Below are the code and all the weights of a small trained network. Each question names an input and a class and asks about switching units off, where a switched-off unit gives its printed mean instead of its output.

import numpy as np


def w(rows, s, z=0):
    codes = np.array(rows[::2]) - 128.0
    scale = np.full(codes.shape[1], s)
    scale[-1] = z or s
    return codes * scale


def norm(h):
    return h / np.sqrt((h * h).mean(-1, keepdims=True) + 1e-5)


def f(y):
    return y / 2 * (1 + np.tanh(0.7978845608 * (y + 0.044715 * y**3)))


def log_softmax(a):
    a = a - a.max(-1, keepdims=True)
    return a - np.log(np.exp(a).sum(-1, keepdims=True))


def net(x, mask):
    res = np.array(x, float).reshape(1, 3) / 4 @ E
    u = 0
    for l in range(3):
        y = f(norm(res) @ A[l][:, :-1].T + A[l][:, -1])
        res = res + np.where(mask[u : u + 4], y, B[l][:, -1]) @ B[l][:, :-1]
        u += 4
    return log_softmax(norm(res)[-1] @ U[:, :-1].T + U[:, -1])


A, B = {}, {}
E = w([
[130,189,207],'x0',
[4,203,63],'x1',
[204,228,39],'x2',
],0.0045)
A[0] = w([
[131,14,1,4],'L0N1',
[98,104,157,10],'L0N2',
[188,28,157,172],'L0N3',
[67,226,60,38],'L0N4',
],0.0084,0.0023)
B[0] = w([
[124,220,254,202],'L0N1',
[160,166,40,113],'L0N2',
[147,85,115,236],'L0N3',
[110,92,76,251],'L0N4',
],0.011,0.0033)
A[1] = w([
[203,254,31,159],'L1N1',
[49,203,64,202],'L1N2',
[13,30,171,5],'L1N3',
[118,34,81,191],'L1N4',
],0.0084,0.0028)
B[1] = w([
[53,1,118,233],'L1N1',
[197,155,203,253],'L1N2',
[102,48,23,181],'L1N3',
[169,242,92,178],'L1N4',
],0.0094,0.005)
A[2] = w([
[39,149,121,80],'L2N1',
[7,238,91,31],'L2N2',
[56,129,255,188],'L2N3',
[104,50,149,252],'L2N4',
],0.0098,0.004)
B[2] = w([
[197,1,132,146],'L2N1',
[189,41,221,167],'L2N2',
[111,225,155,224],'L2N3',
[19,174,113,253],'L2N4',
],0.009,0.0063)
U = w([
[61,55,17,187],'0',
[95,190,239,154],'1',
[249,11,186,158],'2',
[183,218,59,137],'3',
[171,152,75,8],'4',
],0.012,0.011)

Each question gives the input, the list of numbers given to net, and the class t.
The units are the neurons (one row each of A and B). Each row of codes is followed by its name. A weight is (code - 128) times the scale printed after its matrix; where a second scale follows, it is the last column's (A, B and U).
mask holds one flag per neuron, layer by layer. A switched-off neuron (its flag False) gives its mean, the last column of its row in B, instead of its output. The means were averaged over made-up inputs and are rounded, as every weight is.
A unit's drop is (log p(t) with every unit on - log p(t) with that unit switched off) / (log p(t) with every unit on - log p(t) with every unit switched off).
The circuit of an input: a set's keep is (log p(t) with only the set's units on - log p(t) with every unit switched off) / (log p(t) with every unit on - log p(t) with every unit switched off). Starting from all 12 units, units are removed one at a time, each time the one whose removal leaves the highest keep (on an exact tie, the one counted first), for as long as the keep stays at least 0.8.
circuit, biggest first: the units of the circuit, biggest drop first
k most important neurons: the k neurons with the biggest drops, biggest first
top k neurons in layer l: the k neurons of layer l with the biggest drops, biggest first
input [-8,-7,8], class 0: 2 most important neurons -> L1N2, L1N1
input [2,-1,-4], class 0: 3 most important neurons -> L1N3, L1N2, L2N3
input [1,6,4], class 2: top 3 neurons in layer 1 -> L1N3, L1N2, L1N4
input [-7,-4,-8], class 0: 2 most important neurons -> L1N3, L1N2
input [-5,-5,4], class 1: circuit, biggest first -> L0N1
input [0,-3,-3], class 3: 2 most important neurons -> L1N4, L1N1
input [-7,-2,-5], class 1: top 2 neurons in layer 0 -> L0N1, L0N4
input [-8,7,2], class 1: 4 most important neurons -> L0N1, L1N2, L2N3, L1N3
input [2,7,-6], class 2: 3 most important neurons -> L1N1, L2N2, L0N3
input [5,-6,7], class 0: circuit, biggest first -> L1N1, L1N2
input [2,5,-4], class 2: top 2 neurons in layer 0 -> L0N1, L0N3
input [4,5,4], class 2: top 3 neurons in layer 1 -> L1N3, L1N2, L1N4
input [1,5,1], class 2: top 2 neurons in layer 1 -> L1N4, L1N2
input [3,-5,8], class 0: 2 most important neurons -> L1N1, L0N1
input [1,2,-7], class 0: circuit, biggest first -> L1N3
input [2,1,-5], class 0: 2 most important neurons -> L1N3, L0N1
input [1,7,3], class 2: circuit, biggest first -> L0N4, L2N2, L1N2
input [-2,6,-4], class 2: 2 most important neurons -> L1N1, L2N2
input [2,7,6], class 2: top 2 neurons in layer 1 -> L1N3, L1N2
input [-5,-2,-3], class 1: circuit, biggest first -> L0N1
input [1,1,0], class 3: top 2 neurons in layer 1 -> L1N4, L1N1
input [4,3,-4], class 0: 3 most important neurons -> L0N1, L1N3, L1N4
input [3,8,-1], class 2: top 2 neurons in layer 0 -> L0N4, L0N1
